Small tables with named rows and columns. After each table, cells are looked up by row and column.

Table rasi
columns: gopu, pobopu, mesupi, sori, vudi
ledinub: [40598, 40593, 3639, 42387, 30989]
vis: [78702, 15717, 3082, 85620, 29397]
vekemu: [30422, 52030, 55876, 47894, 8460]
besup: [32619, 56217, 50351, 53343, 11178]
petere: [39219, 27523, 50507, 56316, 29682]
mot: [39112, 26389, 23839, 50099, 32592]
rit: [77314, 52841, 3516, 84125, 35459]
sobesig: [80302, 46622, 5235, 84891, 50750]

gopu of sobesig: 80302
gopu of rit: 77314
vudi of petere: 29682
pobopu of sobesig: 46622
sori of rit: 84125
gopu of besup: 32619
pobopu of besup: 56217
sori of ledinub: 42387
vudi of rit: 35459
vudi of ledinub: 30989
mesupi of ledinub: 3639
Row with the largest sori: vis

fefufoz.tsv
	tiseto	dibaki
lufe	68	1268
lod	700	432
kam	2002	5532
lesan	5697	6855
pog	9372	4707

What is the dibaki of kam in fefufoz? 5532
What is the tiseto of lufe in fefufoz? 68
What is the tiseto of pog in fefufoz? 9372
What is the tiseto of kam in fefufoz? 2002
What is the dibaki of pog in fefufoz? 4707
What is the dibaki of lesan in fefufoz? 6855
What is the dibaki of lod in fefufoz? 432
What is the tiseto of lod in fefufoz? 700
What is the tiseto of lesan in fefufoz? 5697
What is the dibaki of lufe in fefufoz? 1268
Row with the largest tiseto: pog

tesi =
,mekamug,leg,semeki
bafam,162,20,171
bar,67,243,36
midop,133,71,138

What is the mekamug of bar in tesi?
67
What is the semeki of midop in tesi?
138
What is the semeki of bar in tesi?
36
What is the mekamug of midop in tesi?
133
What is the semeki of bafam in tesi?
171
What is the leg of midop in tesi?
71
What is the mekamug of bafam in tesi?
162
What is the leg of bafam in tesi?
20
What is the leg of bar in tesi?
243

Table numedu
	boveroz	res	gibuf	muburo	nozo	vazilim	votab	gevu	rusizo
lafib	189	121	100	89	45	171	100	175	189
popavi	112	196	50	208	79	119	102	41	230
nibez	111	233	96	202	90	91	93	93	215
gunus	85	98	112	177	202	84	163	71	50
bef	152	131	171	85	120	173	235	161	153

bef, muburo: 85
gunus, votab: 163
lafib, muburo: 89
nibez, res: 233
nibez, gevu: 93
lafib, res: 121
gunus, res: 98
popavi, gibuf: 50
popavi, muburo: 208
nibez, muburo: 202
lafib, vazilim: 171
bef, vazilim: 173
Which row has the largest gibuf? bef

Table tanokim
,bamo,fipona,rak,dorute
pugesis,-7833,-6595,5400,-6366
fefur,-1584,-6469,-8927,7904
vevubam,-1426,-5465,-7819,4003
sopu,-7737,-5723,4036,-6112
gosunik,1737,3910,3511,-6616
tizot,726,-1484,6849,-6296
dadinu,-7847,-6724,5522,-6402
pirutud,536,4034,-9373,-5199

rak of pirutud = -9373
fipona of gosunik = 3910
fipona of fefur = -6469
dorute of pugesis = -6366
dorute of sopu = -6112
fipona of tizot = -1484
dorute of pirutud = -5199
fipona of pirutud = 4034
dorute of vevubam = 4003
dorute of fefur = 7904
bamo of sopu = -7737
rak of vevubam = -7819
bamo of dadinu = -7847
Which row has the largest rak? tizot

moliros =
           pipav     vepi      zon    pelin      rav      dup  petimul   pobida
rumep     -8.043  -18.243   -5.063  -18.985   -3.153  -33.225  -27.178   -9.280
nazaren  -12.087  -11.093  -30.607    1.542   26.854   58.083   24.216   14.414
piv       -9.333  -14.110   -5.458  -14.220   30.960  -26.524    8.950   31.286
fovu       2.176   -3.745  -12.964   -1.090   37.300   -1.852   19.453   39.931
tegem    -21.773   18.185  -11.224  -15.277  -42.171  -60.300  -30.318  -16.250
guno     -17.786   -9.070  -10.965  -19.029   -3.268  -36.709  -25.988   -4.956
nus      -23.319  -17.712   12.068  -32.050  -24.339  -35.033  -11.749  -15.277
fip      -13.837   -1.575   -9.876  -18.354  -17.841  -72.481  -34.824  -17.955
lup       -3.191  -22.095   -0.348  -17.842   -4.293  -25.461  -26.709  -10.218
gep      -18.636   -0.490  -31.880   -4.944   15.190   40.710   19.862   10.814
kefon      2.966   -9.662   23.708    4.849  -10.219  -21.978   -5.937  -13.760

lup, vepi: -22.095
nazaren, zon: -30.607
fovu, rav: 37.300
fip, pipav: -13.837
tegem, rav: -42.171
lup, rav: -4.293
nazaren, petimul: 24.216
nus, rav: -24.339
fovu, dup: -1.852
nazaren, rav: 26.854
piv, pobida: 31.286
fovu, pipav: 2.176
fip, vepi: -1.575
lup, dup: -25.461
guno, rav: -3.268

